Here is a tiny trained network, its code and every weight. The questions are about switching its units off for an input and a class, where a switched-off unit gives its printed mean instead of its output.

import numpy as np


def w(rows, s, z=0):
    codes = np.array(rows[::2]) - 128.0
    scale = np.full(codes.shape[1], s)
    scale[-1] = z or s
    return codes * scale


def norm(h):
    return h / np.sqrt((h * h).mean(-1, keepdims=True) + 1e-5)


def f(y):
    return np.maximum(y, 0)


def log_softmax(a):
    a = a - a.max(-1, keepdims=True)
    return a - np.log(np.exp(a).sum(-1, keepdims=True))


def net(x, mask):
    res = np.array(x, float).reshape(1, 4) / 4 @ E
    u = 0
    for l in range(4):
        y = f(norm(res) @ A[l][:, :-1].T + A[l][:, -1])
        res = res + np.where(mask[u : u + 4], y, B[l][:, -1]) @ B[l][:, :-1]
        u += 4
    return log_softmax(norm(res)[-1] @ U[:, :-1].T + U[:, -1])


A, B = {}, {}
E = w([
[139,210,223,167],'x0',
[68,233,112,132],'x1',
[102,121,64,185],'x2',
[254,74,46,83],'x3',
],0.0062)
A[0] = w([
[171,218,63,21,7],'L0N0',
[146,98,97,132,240],'L0N1',
[255,133,220,129,136],'L0N2',
[94,220,128,178,128],'L0N3',
],0.0095,0.0019)
B[0] = w([
[254,142,148,241,202],'L0N0',
[94,138,119,127,208],'L0N1',
[199,126,75,25,254],'L0N2',
[181,140,164,147,227],'L0N3',
],0.0098,0.0052)
A[1] = w([
[21,167,191,21,134],'L1N0',
[50,155,1,203,188],'L1N1',
[173,77,180,71,249],'L1N2',
[182,82,79,106,69],'L1N3',
],0.0076,0.0011)
B[1] = w([
[38,246,103,188,181],'L1N0',
[125,53,154,115,216],'L1N1',
[2,249,126,54,245],'L1N2',
[53,119,161,145,254],'L1N3',
],0.0085,0.0041)
A[2] = w([
[214,130,168,154,44],'L2N0',
[32,87,203,83,137],'L2N1',
[162,82,104,124,5],'L2N2',
[254,145,162,104,190],'L2N3',
],0.01,0.0021)
B[2] = w([
[152,113,114,207,185],'L2N0',
[204,64,32,77,210],'L2N1',
[127,71,137,189,156],'L2N2',
[165,254,58,249,254],'L2N3',
],0.0059,0.0056)
A[3] = w([
[224,90,110,161,69],'L3N0',
[57,151,107,190,254],'L3N1',
[86,2,149,143,129],'L3N2',
[93,159,191,108,30],'L3N3',
],0.0078,0.0035)
B[3] = w([
[110,75,96,162,188],'L3N0',
[105,83,182,148,253],'L3N1',
[77,77,51,66,206],'L3N2',
[1,103,73,117,145],'L3N3',
],0.0094,0.0046)
U = w([
[168,121,241,74,2],'0',
[191,179,93,177,203],'1',
[131,202,208,200,84],'2',
[52,202,195,149,147],'3',
[84,52,60,81,212],'4',
[156,167,105,60,193],'5',
[146,186,188,6,24],'6',
],0.011,0.0042)

Each question gives the input, the list of numbers given to net, and the class t.
The units are the neurons (one row each of A and B). Each row of codes is followed by its name. A weight is (code - 128) times the scale printed after its matrix; where a second scale follows, it is the last column's (A, B and U).
mask holds one flag per neuron, layer by layer. A switched-off neuron (its flag False) gives its mean, the last column of its row in B, instead of its output. The means were averaged over made-up inputs and are rounded, as every weight is.
A unit's drop is (log p(t) with every unit on - log p(t) with that unit switched off) / (log p(t) with every unit on - log p(t) with every unit switched off).
The circuit of an input: a set's keep is (log p(t) with only the set's units on - log p(t) with every unit switched off) / (log p(t) with every unit on - log p(t) with every unit switched off). Starting from the 12 units with the biggest drops (on a tie, the unit counted first), units are removed one at a time, each time the one whose removal leaves the highest keep (on an exact tie, the one counted first), for as long as the keep stays at least 0.8.
units of the circuit, in order: the units of the circuit, biggest drop first
top k neurons: the k neurons with the biggest drops, biggest first
top k neurons in layer l: the k neurons of layer l with the biggest drops, biggest first
drop of u: that unit's drop, to one decimal
input [-3,-3,3,-8], class 4: top 2 neurons -> (L0N2, L2N3)
input [7,-7,-8,-5], class 6: units of the circuit, in order -> (L0N2)
input [-4,3,6,-7], class 4: units of the circuit, in order -> (L1N1, L2N1)
input [1,-8,-3,-4], class 5: top 3 neurons -> (L2N1, L0N2, L3N1)
input [6,8,8,8], class 2: units of the circuit, in order -> (L0N2, L2N1)
input [8,-5,-3,-5], class 5: units of the circuit, in order -> (L0N2, L0N0, L2N1)
input [-8,-4,-6,-7], class 3: top 3 neurons in layer 1 -> (L1N0, L1N1, L1N2)
input [1,-5,7,-5], class 4: top 3 neurons -> (L0N0, L3N2, L2N3)
input [-5,-4,-6,-2], class 6: top 2 neurons in layer 1 -> (L1N2, L1N1)
input [-4,3,5,-5], class 4: drop of L1N1 -> 1.6
input [-1,2,-7,6], class 1: drop of L0N0 -> 1.3
input [-4,7,-7,2], class 1: drop of L1N0 -> 0.0
